Below are the code and all the weights of a small trained network. Each question names an input and a target symbol and asks about switching units off, where a switched-off unit gives its printed mean instead of its output.

import numpy as np


def w(rows, s, z=0):
    codes = np.array(rows[::2]) - 128.0
    scale = np.full(codes.shape[1], s)
    scale[-1] = z or s
    return codes * scale


def norm(h):
    return h / np.sqrt((h * h).mean(-1, keepdims=True) + 1e-5)


def f(y):
    return np.maximum(y, 0)


def softmax(a):
    e = np.exp(a - a.max(-1, keepdims=True))
    return e / e.sum(-1, keepdims=True)


def log_softmax(a):
    a = a - a.max(-1, keepdims=True)
    return a - np.log(np.exp(a).sum(-1, keepdims=True))


def net(x, mask):
    ids = ['ΠΦΨΩαβγεζηθλμτ'.index(c) for c in x.split()]
    T = len(ids)
    res = E[ids] + P[:T]
    u = 0
    for l in range(2):
        r = norm(res)
        for j in range(2):
            rows = slice(3 * j, 3 * j + 3)
            q, k, v = (r @ M[l][rows].T for M in (Q, K, V))
            z = softmax(np.where(np.tri(T) > 0, q @ k.T / 3**0.5, -1e9)) @ v
            o = O[l][rows]
            res = res + np.where(mask[u + j], z, o[:, -1]) @ o[:, :-1]
        u += 2
        y = f(norm(res) @ A[l][:, :-1].T + A[l][:, -1])
        res = res + np.where(mask[u : u + 16], y, B[l][:, -1]) @ B[l][:, :-1]
        u += 16
    return log_softmax(norm(res)[-1] @ U[:, :-1].T + U[:, -1])


Q, K, V, O, A, B = {}, {}, {}, {}, {}, {}
E = w([
[109,121,198,107,126,189,126,228],'Π',
[70,128,199,25,178,146,132,46],'Φ',
[117,2,182,53,103,162,153,130],'Ψ',
[127,143,242,103,113,152,72,125],'Ω',
[39,50,128,29,63,122,169,113],'α',
[117,155,185,81,150,124,122,86],'β',
[117,105,206,84,132,128,51,88],'γ',
[143,100,165,108,167,121,146,76],'ε',
[110,95,196,9,205,153,50,193],'ζ',
[81,97,116,122,52,100,131,95],'η',
[170,135,187,149,130,154,106,187],'θ',
[13,188,57,94,166,122,94,231],'λ',
[151,118,181,173,103,104,122,108],'μ',
[98,118,127,104,6,140,129,197],'τ',
],0.022)
P = w([
[47,97,179,176,178,128,140,79],'0',
[42,8,197,171,132,95,179,158],'1',
[101,163,196,181,146,42,46,167],'2',
[70,125,123,166,147,155,95,73],'3',
[138,77,151,193,155,152,199,102],'4',
[196,160,120,181,132,99,44,101],'5',
[134,128,76,104,107,229,121,98],'6',
[160,139,136,57,78,139,210,124],'7',
[174,216,135,3,19,91,74,165],'8',
],0.013)
Q[0] = w([
[107,106,165,66,93,156,3,91],'L0H0',
[131,170,99,111,95,47,101,149],'L0H0',
[126,89,128,126,72,154,160,108],'L0H0',
[153,94,106,175,174,115,179,202],'L0H1',
[176,146,170,124,114,37,225,163],'L0H1',
[109,85,206,117,86,208,187,98],'L0H1',
],0.011)
K[0] = w([
[254,163,106,113,86,90,203,138],'L0H0',
[119,101,200,63,137,120,204,151],'L0H0',
[184,178,111,92,121,199,94,100],'L0H0',
[53,151,149,194,146,135,108,104],'L0H1',
[67,95,157,89,111,228,180,125],'L0H1',
[189,151,47,90,101,190,34,86],'L0H1',
],0.0085)
V[0] = w([
[129,183,162,124,178,202,52,96],'L0H0',
[27,66,42,20,102,150,52,149],'L0H0',
[108,118,120,200,108,1,114,39],'L0H0',
[217,153,155,102,129,124,227,235],'L0H1',
[218,97,88,116,71,117,200,97],'L0H1',
[96,97,164,135,131,149,246,41],'L0H1',
],0.0088)
O[0] = w([
[79,149,125,85,115,26,111,153,104],'L0H0',
[184,78,77,120,157,102,36,122,227],'L0H0',
[97,151,135,50,48,193,85,49,162],'L0H0',
[126,118,135,254,178,135,202,169,1],'L0H1',
[221,117,145,196,149,225,176,158,28],'L0H1',
[73,182,91,179,42,230,79,127,180],'L0H1',
],0.0095,0.0069)
A[0] = w([
[165,75,88,136,93,114,160,86,117],'L0N0',
[168,190,77,128,101,105,124,107,99],'L0N1',
[132,168,106,116,86,124,164,107,57],'L0N2',
[158,58,175,67,124,147,135,110,76],'L0N3',
[113,168,161,181,157,171,140,162,68],'L0N4',
[133,142,193,128,195,157,83,125,81],'L0N5',
[107,108,132,139,130,192,134,89,87],'L0N6',
[124,118,68,202,112,138,115,86,111],'L0N7',
[75,139,2,148,143,123,140,136,128],'L0N8',
[186,162,124,111,120,152,134,152,73],'L0N9',
[192,93,121,115,79,60,141,80,147],'L0N10',
[142,120,226,72,156,127,103,148,101],'L0N11',
[138,194,132,130,170,99,147,77,40],'L0N12',
[86,76,189,153,129,122,171,47,132],'L0N13',
[115,77,98,191,169,105,182,140,130],'L0N14',
[145,165,107,176,148,145,211,141,2],'L0N15',
],0.013,0.0084)
B[0] = w([
[141,125,196,122,116,238,143,157,182],'L0N0',
[101,190,180,47,145,172,100,219,155],'L0N1',
[181,144,108,105,76,149,106,200,141],'L0N2',
[136,242,214,111,144,120,130,124,249],'L0N3',
[142,133,92,87,99,229,182,134,131],'L0N4',
[142,163,208,105,156,184,166,127,170],'L0N5',
[195,78,158,122,81,212,156,177,170],'L0N6',
[166,88,155,111,123,167,199,230,156],'L0N7',
[143,177,68,170,213,105,174,206,169],'L0N8',
[179,148,136,139,62,144,76,141,141],'L0N9',
[128,135,211,67,109,142,96,255,254],'L0N10',
[113,148,181,111,97,188,124,138,253],'L0N11',
[112,141,113,78,102,215,44,222,130],'L0N12',
[156,173,189,183,172,172,132,231,217],'L0N13',
[147,163,196,90,151,192,168,193,141],'L0N14',
[155,139,213,150,97,91,150,187,128],'L0N15',
],0.0094,0.0063)
Q[1] = w([
[101,102,113,148,163,80,115,46],'L1H0',
[236,102,217,151,154,142,96,86],'L1H0',
[89,134,99,254,133,80,228,87],'L1H0',
[107,123,212,22,82,148,80,212],'L1H1',
[181,116,98,152,202,96,223,37],'L1H1',
[140,219,210,76,192,116,170,108],'L1H1',
],0.0081)
K[1] = w([
[57,93,128,172,138,135,93,127],'L1H0',
[117,150,83,85,130,157,111,187],'L1H0',
[58,116,135,147,166,167,89,144],'L1H0',
[196,197,117,77,178,148,100,159],'L1H1',
[141,83,144,219,185,143,5,104],'L1H1',
[146,111,75,101,141,135,165,135],'L1H1',
],0.011)
V[1] = w([
[167,157,52,194,27,87,114,147],'L1H0',
[25,79,2,153,83,112,190,198],'L1H0',
[168,105,139,214,84,46,85,143],'L1H0',
[154,186,72,165,239,169,121,117],'L1H1',
[63,139,26,137,156,178,114,134],'L1H1',
[133,67,191,36,177,146,164,84],'L1H1',
],0.012)
O[1] = w([
[115,181,232,70,180,136,192,170,50],'L1H0',
[244,148,107,54,160,159,133,146,35],'L1H0',
[106,137,192,94,95,187,211,127,62],'L1H0',
[75,100,132,122,133,158,38,205,6],'L1H1',
[147,79,79,131,137,134,121,227,87],'L1H1',
[201,145,64,253,157,104,55,85,198],'L1H1',
],0.013,0.012)
A[1] = w([
[81,35,159,78,186,123,77,67,181],'L1N0',
[72,155,4,125,141,164,111,122,152],'L1N1',
[101,136,64,158,118,121,122,138,221],'L1N2',
[36,113,90,183,60,116,217,134,144],'L1N3',
[124,218,114,173,156,102,159,189,150],'L1N4',
[197,168,145,154,132,133,110,77,173],'L1N5',
[127,121,190,152,175,139,139,92,5],'L1N6',
[115,147,54,60,199,123,156,179,125],'L1N7',
[47,181,140,117,170,79,159,84,152],'L1N8',
[183,130,87,177,130,129,143,92,19],'L1N9',
[140,155,68,119,125,117,155,91,22],'L1N10',
[164,57,217,87,154,164,128,64,105],'L1N11',
[173,124,121,188,131,69,106,140,1],'L1N12',
[117,178,85,181,103,148,161,92,18],'L1N13',
[138,146,86,212,120,149,175,91,26],'L1N14',
[93,155,66,141,164,114,121,109,23],'L1N15',
],0.013,0.0064)
B[1] = w([
[141,107,196,162,60,191,135,218,201],'L1N0',
[127,198,79,91,171,113,204,180,181],'L1N1',
[110,108,51,139,158,80,157,109,205],'L1N2',
[95,117,189,153,152,148,122,115,183],'L1N3',
[44,132,99,97,205,74,181,162,154],'L1N4',
[192,153,103,111,156,172,119,158,247],'L1N5',
[148,155,145,137,142,118,159,171,140],'L1N6',
[37,246,84,160,133,86,176,119,146],'L1N7',
[213,112,206,174,144,115,189,151,182],'L1N8',
[176,134,93,150,104,180,161,193,139],'L1N9',
[198,132,154,124,139,158,215,174,132],'L1N10',
[130,208,181,73,166,151,128,230,177],'L1N11',
[184,119,124,139,190,144,119,180,148],'L1N12',
[51,77,149,120,133,217,168,134,155],'L1N13',
[81,56,132,158,163,168,125,170,149],'L1N14',
[150,136,81,89,168,122,171,157,142],'L1N15',
],0.013,0.011)
U = w([
[99,204,89,167,253,79,158,217,125],'Π',
[79,216,5,153,160,88,87,113,137],'Φ',
[148,85,61,240,142,208,168,180,128],'Ψ',
[112,113,187,197,111,56,166,82,72],'Ω',
[242,112,22,130,142,201,134,137,141],'α',
[80,203,115,200,83,62,172,90,37],'β',
[143,112,156,102,80,44,68,34,156],'γ',
[26,160,99,186,117,191,163,70,108],'ε',
[193,83,123,165,238,19,14,137,89],'ζ',
[193,180,129,41,58,198,78,57,179],'η',
[93,135,222,195,215,107,203,167,46],'θ',
[97,45,163,21,132,84,59,201,179],'λ',
[57,176,218,114,110,221,200,56,2],'μ',
[213,173,195,68,229,188,193,208,156],'τ',
],0.012,0.0036)

Each question gives the input, a string of symbols that net reads in full, and the target symbol t.
The units are the heads (3 rows each of Q, K, V and O) and the neurons (one row each of A and B). Each row of codes is followed by its name. A weight is (code - 128) times the scale printed after its matrix; where a second scale follows, it is the last column's (O, A, B and U).
mask holds one flag per unit, layer by layer, with each layer's heads first. A switched-off unit (its flag False) gives its mean, the last column of its rows in O or B, instead of its output. The means were averaged over made-up inputs and are rounded, as every weight is.
A unit's drop is (log p(t) with every unit on - log p(t) with that unit switched off) / (log p(t) with every unit on - log p(t) with every unit switched off).
The circuit of an input: a set's keep is (log p(t) with only the set's units on - log p(t) with every unit switched off) / (log p(t) with every unit on - log p(t) with every unit switched off). Starting from the 12 units with the biggest drops (on a tie, the unit counted first), units are removed one at a time, each time the one whose removal leaves the highest keep (on an exact tie, the one counted first), for as long as the keep stays at least 0.8.
units of the circuit, in order: the units of the circuit, biggest drop first
unit that matters most: the unit with the biggest drop
top k neurons: the k neurons with the biggest drops, biggest first
top k neurons in layer l: the k neurons of layer l with the biggest drops, biggest first
heads that matter: for each layer, one digit per head in row order, 1 if its drop is at least 0.15 and else 0, layers parted by /
input γ η Φ λ Φ, target λ: unit that matters most : L0N8
input ζ τ τ α, target τ: heads that matter : 00 / 10
input α η β η Π Π Φ λ θ, target λ: units of the circuit, in order : L1H1, L0N8
input α β η Ω θ ζ, target θ: units of the circuit, in order : L0H0, L1H0
input η η Π λ θ Ψ η Ψ α, target Ψ: units of the circuit, in order : L0H1, L1H0
input α Ψ Ω Ψ μ τ μ γ Ω, target μ: units of the circuit, in order : L1H0, L0N11
input Ψ Π τ γ λ γ τ τ, target τ: heads that matter : 11 / 10
input Π Π α τ λ Ω Φ τ, target Φ: heads that matter : 01 / 00
input θ Ψ η ε, target η: units of the circuit, in order : L0H0, L0H1
input γ λ Ω Π ζ λ η β, target η: top 2 neurons in layer 0 : L0N11, L0N1
input Π λ Φ η, target Φ: units of the circuit, in order : L1N1, L0H1
input λ β μ τ ζ Ψ μ, target Ψ: units of the circuit, in order : L0H1, L1N14
input ζ ζ μ, target ζ: units of the circuit, in order : L1H1, L0H1
input Ψ μ τ η γ α α, target α: heads that matter : 11 / 01
input η Ψ η, target Ψ: unit that matters most : L0H1
input ζ Ψ τ τ, target τ: units of the circuit, in order : L1H0, L0H0
input Ω ζ η ε η, target ε: units of the circuit, in order : L0H1, L1N13
input τ ε η, target ε: heads that matter : 11 / 00
input θ τ θ τ α, target τ: heads that matter : 01 / 00
input λ Ψ η Ψ Φ, target η: unit that matters most : L0H0
input θ λ λ η θ μ, target θ: heads that matter : 11 / 10
input α Π η λ η α ζ, target η: top 2 neurons : L0N3, L0N10
input η τ ε η Ψ ζ Φ, target ζ: heads that matter : 01 / 11
input η Π Ω η γ ε ζ μ β, target μ: heads that matter : 10 / 00
input Ω λ η η, target η: units of the circuit, in order : L0H1, L0H0
input α Π μ λ τ, target λ: heads that matter : 00 / 00
input Ψ η Π Φ, target τ: heads that matter : 01 / 00
input η η γ, target η: units of the circuit, in order : L0H0
input β μ τ Ψ η α η, target α: heads that matter : 00 / 00
